Below is a small trained network, with its code and all its weights. Each question gives an input and a class and asks what happens when units are switched off, that is, made to give their printed mean instead of their output.

import numpy as np


def w(rows, s, z=0):
    codes = np.array(rows[::2]) - 128.0
    scale = np.full(codes.shape[1], s)
    scale[-1] = z or s
    return codes * scale


def f(y):
    return np.maximum(y, 0)


def log_softmax(a):
    a = a - a.max(-1, keepdims=True)
    return a - np.log(np.exp(a).sum(-1, keepdims=True))


def net(x, mask):
    res = np.array(x, float).reshape(1, 5) / 4 @ E
    y = f(res @ A[0][:, :-1].T + A[0][:, -1])
    res = res + np.where(mask, y, B[0][:, -1]) @ B[0][:, :-1]
    return log_softmax(res[-1] @ U[:, :-1].T + U[:, -1])


A, B = {}, {}
E = w([
[51,162,175,94,185,138,164,175,131,244],'x0',
[149,102,71,52,57,40,20,29,67,159],'x1',
[73,203,73,182,187,64,220,68,147,212],'x2',
[170,131,50,222,74,65,109,254,182,124],'x3',
[34,139,126,74,179,75,164,130,108,139],'x4',
],0.0063)
A[0] = w([
[98,139,132,85,128,21,98,92,42,165,205],'N0',
[120,164,110,10,171,18,100,85,60,164,136],'N1',
[86,193,162,254,188,104,207,204,220,129,205],'N2',
[235,96,34,175,62,129,99,124,167,12,193],'N3',
[161,119,150,166,60,159,83,228,190,200,145],'N4',
[62,72,255,132,162,236,152,148,87,53,225],'N5',
[54,148,109,37,127,110,119,66,79,158,211],'N6',
[141,62,22,138,48,155,76,111,124,124,171],'N7',
[133,187,123,82,43,66,111,91,49,169,251],'N8',
[177,99,122,180,63,104,77,85,162,89,113],'N9',
[127,73,229,27,171,237,132,110,67,89,225],'N10',
[139,112,125,70,128,160,118,154,118,197,128],'N11',
[85,171,98,254,153,152,196,177,228,127,203],'N12',
],0.0057,0.0021)
B[0] = w([
[51,54,34,124,132,114,93,64,180,125,207],'N0',
[25,53,43,82,166,117,70,82,196,124,211],'N1',
[191,169,74,170,234,116,204,153,78,183,254],'N2',
[126,176,143,212,45,52,126,115,53,41,255],'N3',
[204,120,146,146,117,119,76,123,135,175,198],'N4',
[143,215,186,104,118,175,195,92,130,126,218],'N5',
[58,80,97,67,169,153,145,2,197,149,207],'N6',
[109,98,99,138,71,104,37,111,94,81,207],'N7',
[95,66,89,123,110,135,84,103,170,102,210],'N8',
[132,129,113,123,80,100,81,109,67,66,196],'N9',
[121,200,175,62,93,160,165,105,181,90,217],'N10',
[169,87,125,97,123,158,140,93,176,171,151],'N11',
[213,177,91,228,216,109,213,166,52,213,239],'N12',
],0.0071,0.0079)
U = w([
[175,192,111,205,210,120,192,151,76,199,186],'0',
[147,101,120,111,170,108,60,210,139,171,1],'1',
[132,226,255,24,121,214,169,98,172,93,204],'2',
[21,56,71,57,150,128,86,49,224,124,195],'3',
[178,78,179,114,83,176,58,144,185,185,46],'4',
[136,151,139,180,23,59,77,109,58,23,138],'5',
],0.0075,0.0015)

Each question gives the input, the list of numbers given to net, and the class t.
The units are the neurons (one row each of A and B). Each row of codes is followed by its name. A weight is (code - 128) times the scale printed after its matrix; where a second scale follows, it is the last column's (A, B and U).
mask holds one flag per neuron, in row order. A switched-off neuron (its flag False) gives its mean, the last column of its row in B, instead of its output. The means were averaged over made-up inputs and are rounded, as every weight is.
A unit's drop is (log p(t) with every unit on - log p(t) with that unit switched off) / (log p(t) with every unit on - log p(t) with every unit switched off).
The circuit of an input: a set's keep is (log p(t) with only the set's units on - log p(t) with every unit switched off) / (log p(t) with every unit on - log p(t) with every unit switched off). Starting from the 12 units with the biggest drops (on a tie, the unit counted first), units are removed one at a time, each time the one whose removal leaves the highest keep (on an exact tie, the one counted first), for as long as the keep stays at least 0.8.
circuit, biggest first: the units of the circuit, biggest drop first
top k neurons: the k neurons with the biggest drops, biggest first
drop when u is switched off: that unit's drop, to one decimal
input [5,-3,-5,1,-2], class 2: circuit, biggest first	(N5; N10)
input [8,2,-2,4,-5], class 4: circuit, biggest first	(N2; N3; N4)
input [-4,-5,-6,8,6], class 0: top 3 neurons	(N12; N2; N8)
input [4,-4,5,-8,7], class 3: circuit, biggest first	(N6)
input [-5,5,2,3,4], class 3: circuit, biggest first	(N1; N0)
input [8,-1,1,0,6], class 3: top 4 neurons	(N6; N1; N3; N0)
input [3,0,6,-4,-3], class 3: circuit, biggest first	(N6; N3)
input [-7,-3,-2,-6,-5], class 2: top 3 neurons	(N10; N5; N0)
input [2,-1,6,-3,3], class 3: top 2 neurons	(N6; N1)
input [0,1,0,-6,-6], class 2: drop when N10 is switched off	0.1
input [-1,-7,-6,1,-7], class 0: drop when N12 is switched off	0.8
input [-2,-5,-4,4,-3], class 0: drop when N8 is switched off	0.2
